In the rows, zero is written as 128.
Each row of numbers stands for one object and depends on some of the facts below. Use the named rows to name the rest.

Facts:
ξ: points at; σ: refers to
neli ξ flinu; neli ξ vabaru; neli ξ bepi
traten ξ grikliskam; traten ξ drogrutrek; greba ξ ziste
klovir ξ flobru; klovir ξ vabrur; pluski ξ kapla
pluski ξ dimo; gagro ξ plustik; gagro ξ zozin
ketrelar ξ gretuler; ketrelar ξ kivo; fliplil ξ kadisti
fliplil ξ flistak; fliplil ξ skozuk; zutu ξ vena
zutu ξ grikliskam; zutu ξ loston; veska ξ stikles
veska ξ grikliskam; veska ξ suklos; veska ξ drumo
truklil ξ rulubrin; truklil ξ klivatres; truklil ξ ziste
truklil ξ drosor; grekla ξ boke; grekla ξ grikliskam
grekla ξ zozin; grekla ξ flozoki; lasal ξ vabrur
klaflol ξ steflo; klaflol ξ skevok; klaflol ξ flinu
fenor ξ nuklel; fenor ξ vabaru; fenor ξ drumo
fenor ξ kapla; fenor ξ seni; sutan ξ beklo
sutan ξ takli; bemes ξ pifak; notram ξ fenil
notram ξ kibagre; notram ξ breviflu; sasul ξ debram
sasul ξ flozoki; sasul ξ bepi; sasul ξ seni
stezem ξ breviflu; pinazak ξ driflik; pinazak ξ ziplis
pinazak ξ tratrobal; soplir ξ mestuske; soplir ξ gretuler
vustal ξ pezal; vustal ξ groduk; vustal ξ defli
vustal ξ kivo; vustal ξ ladrun; perus ξ rados
perus ξ famik; perus ξ gresek; kimik ξ pifak
kimik ξ tipu; dodrogum ξ dimo; brobu ξ tuder
brobu ξ sturupla; brobu ξ nuste; drapos ξ rulubrin
drapos ξ klivatres; drapos ξ pustok; drapos ξ ladrun
fabeda ξ flinu; dupi ξ rovem; dupi ξ pustok
figrim ξ vena; figrim ξ kibagre; figrim ξ gretuler
trula ξ konabom; trula ξ brovel; griti ξ steflo
griti ξ plustik; griti ξ skevok; griti ξ brovel
griti ξ rogras; sagamus ξ klivatres; sagamus ξ plader
sagamus ξ stuler; sagamus ξ kluza; sagamus ξ gitibra
vuklos ξ stikles; vuklos ξ famik; vuklos ξ gagrun
traten σ bepi; botrugan σ kapla; botrugan σ bepi
ladrun σ kapla; beklo σ bepi; rovem σ brobu
rovem σ bepi; tratrobal σ tetustin; kadisti σ bepi
klovir σ plupi; zufas σ fenor; grikliskam σ bipim
kapla σ bepi; nuste σ drogrutrek; nuste σ verobun
plupi σ gresek; verobun σ kapla; lobek σ traten
bipim σ stuler; bipim σ bepi; plufik σ sasul
plufik σ verobun; vaflem σ sutan; vaflem σ klovir
tipu σ pluski; draflizu σ sadrul; skubron σ drogrutrek
klaflol σ sturupla; klaflol σ kapla; fenor σ dupi
patror σ kapla; patror σ verobun; trezal σ ketrok
trezal σ skubron; trezal σ dodrogum; sutan σ pluski
boke σ vakli; boke σ trezal; suklos σ ketrok
bemes σ fenil; lekil σ trunur; lekil σ drogrutrek
tetustin σ drapos; tetustin σ bepi; ketrok σ bepi
rela σ ketrok; suskosar σ kapla; notram σ suskosar
sasul σ verobun; stezem σ drapos; stezem σ kapla
stezem σ bepi; driflik σ dodrogum; skevok σ sadrul
pinazak σ gagrun; mestuske σ groduk; kibagre σ vustal
kibagre σ perus; kibagre σ gresek; soplir σ stezem
perus σ sturupla; perus σ bepi; dodrogum σ drogrutrek
dodrogum σ kapla; tuplol σ kapla; tuplol σ bepi
tuplol σ dodrogum; nuklel σ bepi; nuklel σ botrugan
groduk σ bepi; groduk σ verobun; brobu σ kapla
sturupla σ brovel; sturupla σ drogrutrek; sturupla σ botrugan
drapos σ kapla; dupi σ stuler; figrim σ kadisti
pustok σ sutan; griti σ skubron; breviflu σ sturupla
breviflu σ bepi; voplir σ gresek; voplir σ plupi
rumes σ driflik; rumes σ klaflol; fenil σ gagrun
fenil σ bepi; steflem σ sasul; stuler σ pluski
stuler σ bepi; ziplis σ nuklel; zozin σ bepi
flozoki σ gagrun; plustik σ dupi

Known rows:
[130 110 107 113 139 149 103 107 148 150 112 136 126 104 132 101 107  63
  97 134 171  85 116 143 113 134 119 119 135 131 164 125 166 132 138 125
 123 125 158 120 122 149 112]: sutan
[142 114 125 135 117 150 144 115 112 133 138 126 132 149 120 138 125 148
 131 119 113 151 136 133 129 135 152 123 127 136  94 136 113 128 108 141
 120 141 129 118 146 115 115]: flobru
[ 98 192 115 138 120 149  61 133 177 137 155 104  86  61 143 152 134 100
 133 163 149 111 105 134 110 133 149 166 178 169 145 119 120 144 137 117
 160 130 157 128 107 121 116]: zutu
[162 117 138 147 125 126 107 126 108 144 110 114 129 151 131 156 118 138
 135 142 131 172 106 136 128 118 124 106 112 111 100 153 126 115 127 109
 127 119 138 120 112 121 134]: kibagre
[151 115 129 116 131  83 139 146 101 107 132 128 155 159 126 125 127 172
 157 117 127 147 110 108 121 114 103 118 156 117 127 124 117 128 133 122
 132 123 111 131 128 115 127]: tetustin
[161 110 137 145 116 135 137 131  95 143 117 139 144 154 134 139 111 121
 139 103 134 142 121 142 113 137 153 112 124 107 120 131 140 121 113 117
 121 128 124 120 133 123 120]: tipu
[146 113 138 120 136 132 124 131 109 128 119 115 148 155 111 151 125 141
 127 148 116 145 104 129 127 111 136 121 104  97  91 140 121  98 151 131
 118 114 129 128 100 123 145]: mestuske
[ 87 194 120 126 146  79  50 155 167 104 139 113 142  56 160 135 143 119
 132 154 135  66  88  97  89 123 122 185 198 140 190  88 126 123 166 111
 161 111 123 150  94 123 135]: traten
[123 132 135 130 123 146 137 123 127 131 121 135 141 127 118 121 141 137
 131 103 106 134 129 124 109 142 149 132  87 106 113 114 134 106 121 128
 112 133 115 117 145 120 130]: vabrur
[128 154 150 147 132 115 133 136 126 125 126 122 158 137 121 152 125 134
 123 123 112 131 126 154 145 118 137 131 112 119 132 148 127 112 125 133
 119 120 112 144 133 139 134]: lekil
[103 133  95 108 139 148 106 101 182 118 122 162  87  92 104  73 129  91
  73 110 134  81 127 118 140 161 135 140 113 140 163 105 149 140 107 148
 119 136 137 113 150 153 109]: greba
[138 107 135 121 131  85 137 141 108 113 131 134 151 161 119 122 127 168
 144 104 124 142 112 104 137 116 117 116 144 118 128 127 118 134 120 127
 126 124 118 133 127 122 126]: rovem
[143 127 139 146 114 138 137 131 106 127 125 133 120 139 134 143 122 139
 139 112 114 154 133 134 124 138 138 132 120 123 113 132 123 125 122 119
 120 130 124 124 132 113 135]: flistak
[156 113 117 128 138  90 128 124  87 115 137 110 160 154 134 147 131 189
 131 145 120 131 121  91 123 102 114 120 176 150 107 144 108 112  98 135
 139 136 124 122 146 101 131]: ketrok
[ 93 140 106 125 148 134  96 117 165 120 124 150 101  83 122  89 130  80
  87 125 130  93 121 124 151 152 114 143 100 139 171 114 143 144 141 131
 125 132 139 120 141 154 116]: kimik
[132 134 141 129 123 139 140 124 122 129 117 114 150 128 127 136 136 142
 132 124 113 134 138 140 111 117 139 128 104 111 124 131 130 101 122 123
 125 129 113 132 131 119 142]: rumes
[114 148 119 137 147 116 142 134 148 124 136 147  89  82 160 110 100  71
  99 170 157  92 177 144 169 136  49 128 181 197 174 151 144 166 153 142
 148 134 177 136 131 165 133]: griti

Name these rows:
No name comes twice in this set of rows, the named rows included.
[ 69 160 120 119 139 118  85 102 209 153 138 125  86  79 118 105 139  94
  73 138 136  42 127 129 166 138 111 140 123 180 208 121 132 143  79 146
 155 129  88 153 145 191 120] -> dodrogum
[ 78 103 105  98 134 135  97 101 166 163 131 107  77 113 112  90 162  94
 105 153 138  72 121 105 128 133 112 137 100 140 194  95 132 139 129 122
 147 111  94 150 126 175 120] -> brobu
[169 117 127 145 139 132  83 110 107 148 107 100 106 154 110 158 116 151
 132 164 117 213  82 134 133 104  99  96  85 103  78 178 111 116 159 102
 136 112 154 119  81 109 136] -> gretuler
[ 72  82  91  76 135 151  84  82 198 158 121 132  66 103  99  42 169  96
  79 114 134  51 124  81 124 151 127 123  89 136 189  76 133 140  45 133
 140 134  79 125 165 167 105] -> drapos
[147 125 124 127 145  87 108 126 105 117 112 114 168 153 112 142 131 161
 129 150 109 147  89 107 138 103  94 128 114 100 129 144 119 107 144 115
 126 112 113 138 119 121 144] -> breviflu
[124 102 137 124 148  99 117 170  91 108 123 121 160 161 140 146 133 152
 127 139 113 122 123  83 126 109 134 123 106  92 108 124 121 102 132 138
 121 112  98 129 101 114 170] -> groduk
[145  91 119 141 128 129 245 132  68 125 123 131 115 149 157 130 112 120
 148 179 139 143 220 148 146 124  41 128 150 169 126 153 134 147 201 133
 111 134 181 141 138 141 152] -> flinu
[122 128  98 134 131 151 120 110 139 154 131 134  98  89 162 119 103  57
 104 159 173  78 148 146 122 145 139 126 181 181 148 124 152 148 114 127
 145 133 163 123 145 138 105] -> fenor
[147 131 128 141 125  85 121 150  99 105 130 110 148 135 150 153 136 176
 157 128 114 121 121  98  99 116 129 146 176 135 130 113 109 114 126 112
 139 116 110 139 121 100 146] -> zozin
[129  73 109  91 125 103 140 113 100 140 139  78 139 167 117 127 170 193
 144 146 120 102 134  60 118 116 124 135 165 150 140 105  93 121  74 127
 155 121  79 138 145 123 127] -> kapla
[118 184 161 151 115 106 123 154 158 117 153 136 138 119 128 162 121 148
 146 102 124 141 124 161 155 129 151 139 162 139 132 145 118 137 133 140
 135 137 120 145 114 132 134] -> drogrutrek

Now the same objects, written a new way:
Known rows:
[135 136 149 171 119 122 169 204 125 141 112 111 133  92  93  84 110 155
 100 127 136  81 158 130 148 135 166 155  97 135 119 130 147  67  76 109
  94 163 150 141  96 138 115 104 129  76 106]: vabaru
[111 168  98 179 134 106 168 155 163 138 128 135 106 118  92 129 120  97
 101 142 110 117 175 122 157 102 147 139  83 152 181 169 167 107  73 110
 138 190  81 113  84 169 103 153 136  75 130]: soplir
[138 138 149 181 122 132 167 179 113 128 105 106 132  91  88  94 119 143
  97 125 120  87 168 121 140 133 154 172  96 136 121 133 147  68  80 111
 102 157 141 140  97 139 125 115 123  84 107]: konabom
[138 138 112 190 119 130 180 177 103 133  90 109 144  80  94  85 142 152
  87 135 148  83 178 111 132 123 149 164 104 130 123 141 164  79 102 112
 107 164 127 139  96 150 119 120 126  83 100]: stuler
[121 140 119 178 124 135 180 182 107 133 111 112 138  87  91  90 118 147
  89 126 141  83 181 119 126 127 147 163  99 129 121 144 155  74 106 101
 111 161 121 141  86 143 118 114 113  74 103]: rela
[142 140 148 180 119 136 166 176 113 127 105 104 134  92  88 101 117 145
  99 127 120  81 168 119 138 131 153 176  96 137 124 133 149  72  85 112
 104 155 142 144  96 138 126 115 119  82 106]: rados
[115 163 149 166 117 130 183 178 152 123 106 132 121 114 123 126 105 118
  91 165  97 104 157 136 155 127 159 146  92 152 133 159 154  95  64 129
 120 189 119 112 105 160 121 148 132  97 107]: fliplil
[ 99 109 146 174 119  96 174 242 153 172 115 122 136  83  77  40 105 156
  93  81 127  84 148 151 171 156 177 152 116 134 105 129 143  31  56 106
 113 171 136 109 120 141  93  93 153  88 123]: flinu
[120 154 124 177 120 116 185 180 140 127  90 141 132 106 126 121 131 125
  82 178 117 104 165 125 159 125 156 139  92 150 142 168 166 105  75 137
 119 201 115 103 109 167 125 145 139 108  95]: sutan
[127 140 132 179 121 132 178 186 107 127 111 112 142 110 112  98 129 145
 107 108 138  79 184 122 129 132 147 162 107 142 124 124 146  75  94 100
 113 162 132 140  87 141 133 107  99  81 107]: trunur
[129 138 112 184 124 126 181 180 105 131 100 114 140  82  90  90 130 152
  90 133 145  87 184 114 128 123 149 158  99 127 118 143 162  79 103 108
 102 164 120 140  92 146 117 116 122  75 101]: bipim
[142 142 147 181 118 136 165 177 113 128 107 104 130  93  89  99 120 143
  98 131 120  86 167 118 137 130 155 172  97 140 122 131 147  71  84 110
 102 156 144 143  97 137 125 114 121  79 106]: flistak
[127 132 127 181 130 125 163 183  98 136 101  99 135  85  81  90 128 139
  85 133 135  83 174 107 144 127 153 178  84 121 127 152 166  74 100 119
 102 178 136 137  87 147 137 106 138  93  87]: vaflem
[116 178 153 169  84 161 200 180 141 121  66  96 108 116 132 101 114 124
  85 166 120 119 116 103 151 120 134 167  81 161 121 148 158  94  71 123
 175 188 113 103 109 186 132 190 115 106 113]: truklil
[135 132 158 194 138 150 143 179 131 112 110  89 124  85  85  95 112 158
 103 139 138 102 163 111 127 137 155 173  87 146 142 157 148  58 104 107
 109 166 144 135 112 140 121 102 102  73 109]: draflizu
[141 133 129 170 115 144 177 171 107 118 114 120 150  71 104  83 116 153
  90 136 129  74 184 112 129 128 135 157 103 147 124 131 127  95  74 102
  97 149 119 145  99 149 109 125 109  77  97]: gagrun
[141 145 149 179 113 138 167 178 110 127  99  99 132  94  89  96 122 147
  97 126 124  87 163 113 135 131 151 177  95 136 122 131 148  69  83 109
 108 159 141 141  95 144 126 119 115  82 108]: gitibra

Rows to name:
No name comes twice in this set of rows, the named rows included.
[121 127 140 170 128 126 162 180 102 139 111  83 130  89  81  87 117 128
  88 118 125  72 170 107 146 125 148 182  75 124 134 146 149  78 106 107
 103 182 127 140  84 141 141 113 124  92  82] -> voplir
[123 147 123 180 121 138 184 181 107 130  98 100 132  84  86  87 118 145
  86 123 144  83 171 113 124 121 153 169  95 126 116 144 163  70 114 104
 113 161 116 142  85 151 118 129 114  68 103] -> rovem
[104 166 121 173 131 112 180 165 155 133 116 136 110 117 108 130 120 101
  95 152 105 110 176 133 148 110 158 135  88 148 158 170 165 105  81 117
 124 196  84 113  86 163 109 153 134  78 122] -> notram
[123 127 148 178 119 124 169 200 123 144 109 111 132  86  80  75 112 151
  96 108 118  83 164 134 147 142 161 172 107 136 116 127 145  52  72 110
 111 161 138 129 105 137 112 108 136  88 113] -> steflo
[144 146 146 181 108 148 173 178 108 125  93  92 130  91  90  85 121 147
 100 125 132  90 155 106 135 128 144 177  95 138 117 128 151  69  86 108
 117 154 141 140  98 150 128 131 115  83 105] -> drosor
[130 137 116 171 127 134 169 173 111 126 121 112 135  75  86  89 123 146
  88 121 132  89 188 113 128 119 135 160  96 131 130 149 148  87  87  99
 105 151 112 143  86 149 108 114 122  66 103] -> fenil
[147 144 126 187 122 123 149 166 119 131 118  97 122  96  77  99 130 135
 108 112 115  98 171 102 146 117 146 170  91 141 154 133 150  76  67 104
 120 152 138 141  90 146 119 114 126  72 121] -> kivo
[126 167 116 178 129 108 154 156 165 131 124 129 103 125  97 130 121  93
 111 147  87 124 164 110 172 108 144 147  81 156 190 164 158 111  39 121
 146 181 106 115  92 170 110 147 141  85 136] -> ketrelar
[ 61 140 135 162 125 102 208 230 174 161 112 152 126 112 115  80  97 124
  85 119 116  97 157 169 167 142 173 127 110 150 115 157 154  66  76 110
 140 214  87  84 115 162  95 140 150  96 118] -> klaflol
[117 145 113 177 134 123 165 168 109 133 118 104 128  97  81 101 131 132
  97 108 129  94 196 119 127 116 146 164  94 130 137 154 160  85 100  98
 113 163 111 142  78 147 120 110 122  64 108] -> breviflu
[115 163 116 180 110 131 193 181 136 126  74 135 129 106 131 113 132 129
  83 177 130 110 155 118 150 119 145 139  98 154 131 164 171 104  77 133
 139 200 106 103 112 180 120 162 137 102 102] -> dupi
[131 146 110 185 130 116 163 170 117 139 117 105 125  88  70  95 129 134
 101 113 135  89 184 110 134 116 149 163  94 128 145 141 161  78  98 101
 108 160 111 142  80 142 113 117 124  61 116] -> mestuske
[104 159 133 150 120 136 188 180 150 123 115 136 124  95 121 116  88 127
  77 175 100 111 165 136 143 122 136 142  84 145 127 175 148 107  68 123
 125 179  95 116 104 173 105 147 133  88  99] -> pinazak

